Each row is followed by its group and then its class within the group.
[ 16.3  13.7  -5.5  -0.9   0.0 -20.9 -27.5  20.7 -20.0   4.1 -27.9  18.1
  16.2  29.6 -18.7   5.4 -35.7 -18.3  -9.9 -22.3  37.8   0.4  28.2 -13.6
  10.9 -27.9  -9.3  11.3   1.8  -3.6   1.0 -15.8  18.1  23.1  -5.6  -9.5
  -3.0 -26.8 -22.3  10.0  -5.7   3.5  22.2 -17.0  -2.0 -38.5 -21.4  15.0
  -6.5   0.3   5.6 -14.1 -12.0  50.7  18.3  -1.0  -3.9   5.0  31.2  -8.9
   1.5 -11.0 -13.1   8.3   3.4  -4.9  12.9  16.1  13.6   3.8   5.3   1.5
 -31.1  46.5   4.5  -5.3  25.1 -13.0  10.2   4.7  -6.6  -1.2   4.5  -1.8
  -1.7 -37.2 -10.9  43.8  -9.1 -13.5  14.4  52.9 -45.5   1.0 -26.8 -34.7
 -11.6   5.5  -4.9 -19.7  17.1   1.1   3.6   3.9 -27.8   5.1  -6.8 -15.0
  17.1 -15.4   0.0  26.2 -14.6   2.6   1.7  -2.7   7.5  50.2   0.1  36.8
 -14.2   6.6  11.0   1.8  12.9  16.6  19.8   9.9  -4.0 -18.8  19.3 -27.2
 -28.1 -28.8   7.9  29.3] : (17)/Ropok
[ 12.6 -19.9  -4.7  -7.2  -0.2  -1.8 -29.2  22.6  33.1 -14.2 -15.6  11.3
   1.5  32.3 -24.9   7.2 -12.7   4.9  10.0 -19.9  26.5   0.1  -3.3  -8.8
  11.9 -26.5  10.8  -7.8 -15.8  -8.4 -23.5 -20.5  -5.7   1.8  -1.4  -8.8
  19.5 -16.7 -27.9   9.4  11.2 -10.5 -12.2 -22.0  -7.4 -15.1  -8.5   6.9
   7.9 -10.6  -8.3 -21.3  -3.7  -4.4  46.0  22.9   7.2  -4.2  29.4   3.8
  -6.5  -0.7   3.4   9.5  19.6 -14.9  -0.1  -8.8   7.0  25.9   4.2  -2.5
   2.0  23.3 -24.3  -4.7  44.9  -7.2   8.9  -7.1  14.0  -7.4  -1.7   7.6
 -10.3 -39.3  19.0  20.3 -18.0  -3.0   4.6   6.4 -33.8   6.7 -11.6 -24.4
 -14.8  -9.5  21.5 -31.9  33.1   9.7   1.4 -14.4 -29.1   9.2 -16.5   1.5
  -0.9 -54.0   7.4  -4.8  14.1  10.1  12.2   8.3  15.9  53.0   2.1  27.4
  -1.6   5.4   4.4 -17.3  29.8  32.8  36.1  -6.5  -9.4   3.0  37.9  -3.3
   3.6 -20.4  13.2  28.3] : (20)/bulig
[ 36.1   1.9  -9.7  10.9  12.8   3.2 -23.3   6.8   2.8  -8.6 -38.9  25.3
  18.2  23.9   0.4  -0.7  -7.7 -10.6   5.0 -31.3  17.5 -16.2   9.9  -4.1
  17.1 -11.7 -14.2   5.4 -17.9   6.9   4.0 -20.0  27.6  12.6  -2.8   0.3
  12.3  -8.3 -21.3 -14.5  -0.6  -0.5  21.1   4.9   1.1  -3.2   6.4  11.2
 -25.1  23.7  -7.7  -6.2 -31.4  -0.4  43.4  -5.2  15.6  -9.4  22.6 -12.7
   5.0 -18.6   1.2   7.3   4.4  -4.2  15.2  13.5  14.7  -2.1   6.8  23.1
   8.7  21.3  12.6 -14.2   3.7 -15.8  42.8  -8.0 -24.6   5.5  -1.1   1.2
  -4.6 -20.1  -3.4  16.8  21.2  -5.8  24.3  20.6 -34.0  15.2 -24.8 -34.3
  -7.9   9.1  -6.7 -34.5   9.7  -2.6  -4.1  13.9  -8.1   9.7 -11.1 -22.8
  27.3  23.0   4.8 -13.0 -10.4  -6.3  -6.9  10.5  13.3  42.9  -5.1   5.0
  -5.2   8.9  18.8 -13.3   8.9   6.0  10.9  11.4   8.4 -16.4  11.0 -30.1
 -56.2   1.5   8.4  26.4] : (20)/Zifu
[ 14.7 -23.2  -8.0  11.6   6.8  -6.7 -15.3  11.8  13.6  -4.8  -8.3  16.7
   1.6   0.6  11.8  -7.0 -19.7   1.4   1.4 -11.4  35.4   3.1   4.6 -12.2
  16.4 -19.5   0.6  11.8   7.1  -1.1   9.3   2.2  -4.5  -4.2   2.6  -1.5
   7.4  -7.6 -15.7   8.0  16.6 -11.4  15.7 -24.1   2.7 -22.8   9.2  22.0
   3.7  -0.1  -8.5 -15.8   1.3  -5.1  29.4  -2.2   0.6  -6.7  13.1  -5.2
   0.9  -1.1   8.2   8.0  27.1 -19.9  -6.8  -6.6  -1.8  22.8   7.3 -25.0
  -2.1  14.8 -18.8   6.0  11.7   6.0   4.6 -10.1   7.2   0.4   5.8   9.5
   4.4 -13.8  10.7  16.7   4.7 -13.6  -2.4  18.5 -14.2 -15.4 -16.8  -1.8
 -11.7  -4.5   2.1 -30.0  17.7   0.9  11.9   1.9  -9.9  -8.9 -11.9  -2.6
  30.0  -0.6   4.0  -3.3 -11.6   0.7   1.9   1.1   1.0  41.1  -4.7   8.8
  14.9   6.7  -2.2  -8.8  25.2  17.7  14.4  18.1  -0.7   2.5  20.4  -2.1
  -2.0  -7.2   6.7  22.0] : (20)/Zifu
[-13.8 -11.8 -11.2  -6.9 -22.6 -15.2 -19.1  25.5  -5.7   2.7 -17.7   8.3
  19.4  14.1 -10.9   8.3 -18.3  -7.6   7.5 -13.0  17.6  -8.6  -0.5 -14.7
   7.6  -5.0  -0.4 -10.9 -14.4 -17.6 -25.8 -21.3  10.6  12.8   1.3   6.2
   1.5 -21.9 -28.0  11.1   6.3 -14.3   5.9  -9.3  -9.3 -15.2  -0.1  11.6
  -4.0   7.4   2.3   5.0  -8.6   7.2  19.8  24.2   5.2   2.9   9.1  -8.5
  -2.0 -12.7   9.5  15.5   6.6  -2.2   7.6   0.0  14.7  -9.3  -0.5   1.7
 -12.9  12.0 -18.7   0.8  -6.0  -9.9   8.4   8.5   6.2   4.9   5.4   7.2
 -13.1 -17.8  11.8  17.5   7.7  11.9   9.6   4.0 -25.3   2.7 -20.9  -7.3
  -5.3 -12.8  -7.1  -8.9  23.6  11.0  14.4   3.2 -32.9 -12.6  10.0  -8.3
 -18.6 -13.7  -6.7   4.5  11.5  -3.8   5.0  -3.2   5.5  20.1   7.7  26.8
   7.8   1.5  16.5   2.0   8.3  28.4  22.2   8.8   2.4 -12.7  18.5  11.1
 -12.3 -25.0   2.2  13.5] : (17)/zaru
[-21.5   0.6  -9.0 -25.8  19.1  14.2 -10.7   5.8 -27.8  19.6  -8.4  -1.8
  -4.6  17.7  16.2  17.9   0.0  -9.9  -7.4   8.2 -14.5  -8.0   4.7   5.2
 -13.2 -10.5  -3.1   6.5  -8.0   0.2   9.0   8.6   1.4 -15.9 -10.4  11.1
 -23.3  -1.0   2.5  -7.4 -12.6  15.7   3.1   4.1   1.9  12.3   8.5  11.6
 -11.1  11.2 -23.6  15.9  -0.8  -4.6 -22.0 -33.9   2.9  -0.5  19.7  -8.5
   6.0   8.0  -9.7 -30.8 -19.5  35.6  -6.4  14.8   6.4 -28.4  15.7  22.7
 -11.3  30.2  10.4   2.5  12.7 -29.6 -10.3  13.8 -68.8  -1.2  -5.4  -1.9
  11.9  -3.1 -17.4  41.1  -8.3  30.4  33.5 -11.7 -16.8   5.2 -13.5 -11.9
   7.6  23.0  -1.8   6.4 -29.9  -4.4   5.8  13.0 -11.4  19.7 -13.9 -10.1
  14.5   1.0   0.8   7.2 -14.7  -8.7  16.8 -13.9  19.4  -8.2 -13.4  10.5
 -14.2  -1.0  -1.9  10.8  -1.3   9.9  -4.6   4.9   5.3  -0.6   2.5 -13.4
 -17.5  -9.3   6.8  -4.4] : (27)/Vegug
[-28.5  -1.7 -38.9 -13.8  -1.3  14.0   1.0   8.2 -31.3   1.9 -13.7  -8.1
  -0.2  26.0 -15.9  24.2  -1.2  -3.1  -8.2   2.4  -3.5  -2.5  16.4  -2.7
 -13.8   5.1  -2.6 -14.0 -60.4 -11.9  -6.5 -28.0  17.6  -8.4  -2.2   4.0
  -5.5 -28.3  -6.5  -6.0 -12.1  15.8 -13.5 -49.9  -3.1  13.6  -5.5 -31.4
 -17.2   9.8  -7.7   0.5 -23.5  -5.1  -2.1  30.3 -19.1  -1.5  19.3  -1.3
  -5.9  -5.4  -5.4 -14.0 -10.4  37.5  20.8   7.6  -6.4   7.8   5.3  33.6
   6.9   9.5  -4.3   3.9  -4.9 -32.7  -6.6   7.6 -10.3   6.2   1.3   0.4
 -19.5   4.0   2.4  13.0  -4.5  32.3  22.2  -2.7  -7.9  19.5 -12.2 -26.3
   0.1   5.9   0.4  13.6   1.9   7.5  -7.9   1.9 -23.1   5.7   8.5  -0.4
  -8.0 -15.5  -4.0  18.3  15.8  11.4  10.1  -0.5  -1.5  -7.4 -10.2  35.9
 -19.9   2.4  19.6  19.8   7.1   7.1  12.7   2.6   0.7   3.7  14.8  -6.0
 -24.0  -2.5   9.0 -22.1] : (27)/Vegug
[ 27.4   5.6  -8.2   7.8   5.7   5.5 -17.2   2.8 -20.1  -1.5 -26.7  24.5
  11.1  22.0 -19.7  10.8 -18.6  -4.5   4.1 -23.3  19.8  -0.1  12.9  -2.7
  13.0 -31.9 -10.7   2.3  -5.2  -7.2   0.8  -0.5  11.3  -3.0   0.0  13.8
   6.9 -17.1  -9.0 -12.7   4.5   3.8   2.3  -9.9  10.4 -26.9  -2.6  15.6
   7.3  20.2  -9.7 -11.4 -16.5 -17.7  40.1  12.5   6.5 -15.1  38.8 -12.4
  15.3 -18.2   5.4   5.1  10.8   8.0   6.0  19.6  10.6   7.2   6.4   5.6
   7.4  20.0  16.3   1.1  18.9  -2.8   0.8 -21.6   1.1   3.9   1.0  -6.8
   3.0 -19.9   9.9  23.8  11.3   5.7  -2.0  21.9  -5.2   8.0 -32.9 -42.1
 -13.0   4.5 -12.7 -17.3  10.4  -3.6  -0.9  -6.8  -9.8  23.0 -26.3  -4.4
  21.8  10.1 -53.0 -13.7  -5.1   4.2  -5.7  17.4   6.1  49.3  -5.3  23.2
 -17.5  16.0  32.3  -6.4  18.6  11.6  13.0  32.4 -17.3  -7.7   8.9 -18.7
 -17.8  -9.6  52.6  27.4] : (20)/bulig
[ 37.9  -2.8 -22.9  14.1  -7.4 -12.8 -13.9  13.7  10.1 -19.7 -12.6  19.7
   1.2   3.0 -33.6 -18.1 -10.7   4.0   1.8  -9.1  24.2   2.6  11.5  -7.0
  19.1 -16.0  -4.5  -3.7  -6.7  -4.4 -10.7  -7.6   8.1  -3.2  14.0  -0.7
  -1.1 -25.1 -21.7 -10.2  13.6   1.1  -6.1 -15.3  10.3 -23.9  -3.4 -14.8
   1.1  13.0  -4.4 -12.6  -2.4 -18.1  41.7  23.5  -9.5 -12.9  13.9   2.2
  -0.6  -9.0   3.0   6.0  12.3  -4.4  -2.1 -17.2   6.7  30.2  -0.9 -16.8
  -5.2  -4.6  -6.5   0.6   4.2  -0.5  26.8 -41.9  12.6  14.1  -4.4   6.1
 -11.1 -19.1   4.6 -11.7  18.0  -8.1 -29.3  -0.5  -9.4  -2.6 -17.2 -29.8
  -8.7   0.5   7.6 -59.0  28.9  -1.1  -1.0 -11.8   1.0   7.9 -19.8  -9.5
  20.3   1.8  17.2 -13.0  -0.1  22.2 -14.9  16.3  -9.6  28.5  -7.4  13.5
   2.8   0.7   8.3 -16.9  30.2   9.6   7.1  17.4   9.3  -2.0  -8.9  -5.1
 -12.7  -4.7   6.7  11.4] : (20)/Zifu
[ -0.1 -23.2  -4.2  19.0  19.3   0.5  19.7  12.1  10.8 -14.5  -6.7   7.8
  22.8   8.5  15.2 -32.1  22.1  -3.8  -5.4  -5.4  23.8 -14.1  -6.8  -7.0
   4.5  19.1  -4.8  -0.6 -18.3 -15.7   4.8 -27.1  17.4   3.7   8.3 -14.8
   4.6  26.8 -12.3  -3.2  -5.1 -17.6  22.3  14.4  -8.1   8.4 -16.5  -4.3
   0.3   1.4   1.1  14.7  -4.9   0.6   4.7  20.4  -6.7  -6.0 -16.5  -9.3
  -0.5  11.5  25.2   7.9  14.5  21.0  19.0 -10.5   5.8  -6.7 -20.4 -16.8
  -1.4 -12.8  -8.4 -16.2 -13.2   7.2   1.0  -4.7 -33.8   6.6  10.9  -0.3
 -25.9  11.9  49.0  -4.3  26.5 -17.8 -20.8 -17.5  -1.7   9.1 -10.6  -8.4
  10.5  -4.9   0.2  -2.5  -2.3   1.6 -10.4  24.9  -5.9   0.2  -0.5  -5.0
   5.3  -2.9   9.8  -5.4  16.7  -6.7   5.5  -6.4  -5.3 -21.8  -2.4   3.5
  14.6 -13.3 -13.8   0.4   3.8  -0.9 -14.2  -3.5  -7.7 -19.3   0.2 -11.2
 -16.7   7.9   1.0   3.3] : (28)/Sokan
[ 39.3 -19.4   0.5  37.3 -15.9 -11.1  24.9 -19.6  19.0 -19.8  -7.2   5.8
  29.9   3.8   5.9 -38.9  14.9   8.8 -19.3  -4.0  13.0 -14.3  12.3   0.1
  12.6  -6.0   3.0   0.5 -18.3 -19.4  10.2 -18.6  25.6  17.0  19.0 -11.1
   9.2  19.3 -19.1 -13.8   7.7 -26.8  28.0  -2.3   2.7  -8.8  -1.1   4.8
   2.3  17.5 -11.0   9.0   1.2  -3.8  18.8  13.0 -10.2 -16.5 -13.5 -25.8
   6.5   8.9  27.2   9.8  10.7   0.8  14.3  -4.2  28.1   2.5 -18.4 -23.1
   9.7 -14.1  -1.2  -5.3 -18.0   8.9   9.6  -4.3   2.7  31.3  -1.8  12.7
 -24.4  11.4 -17.1  -4.0  43.0 -28.3 -43.9 -19.6  -6.7  -7.6  -4.7 -14.6
  10.5   3.1   5.3  52.0   2.8   3.6  -7.5   5.6  11.0   1.6  -0.5  18.9
  25.4   7.9  17.1 -30.5   4.7 -18.3   0.4  -5.9   1.1   7.4 -13.2  -2.8
   7.3  -4.1 -22.8 -38.0  28.9 -30.6 -19.4  13.5  11.5 -11.2  -2.0   5.3
 -36.8  11.4  -2.2  25.9] : (28)/muz
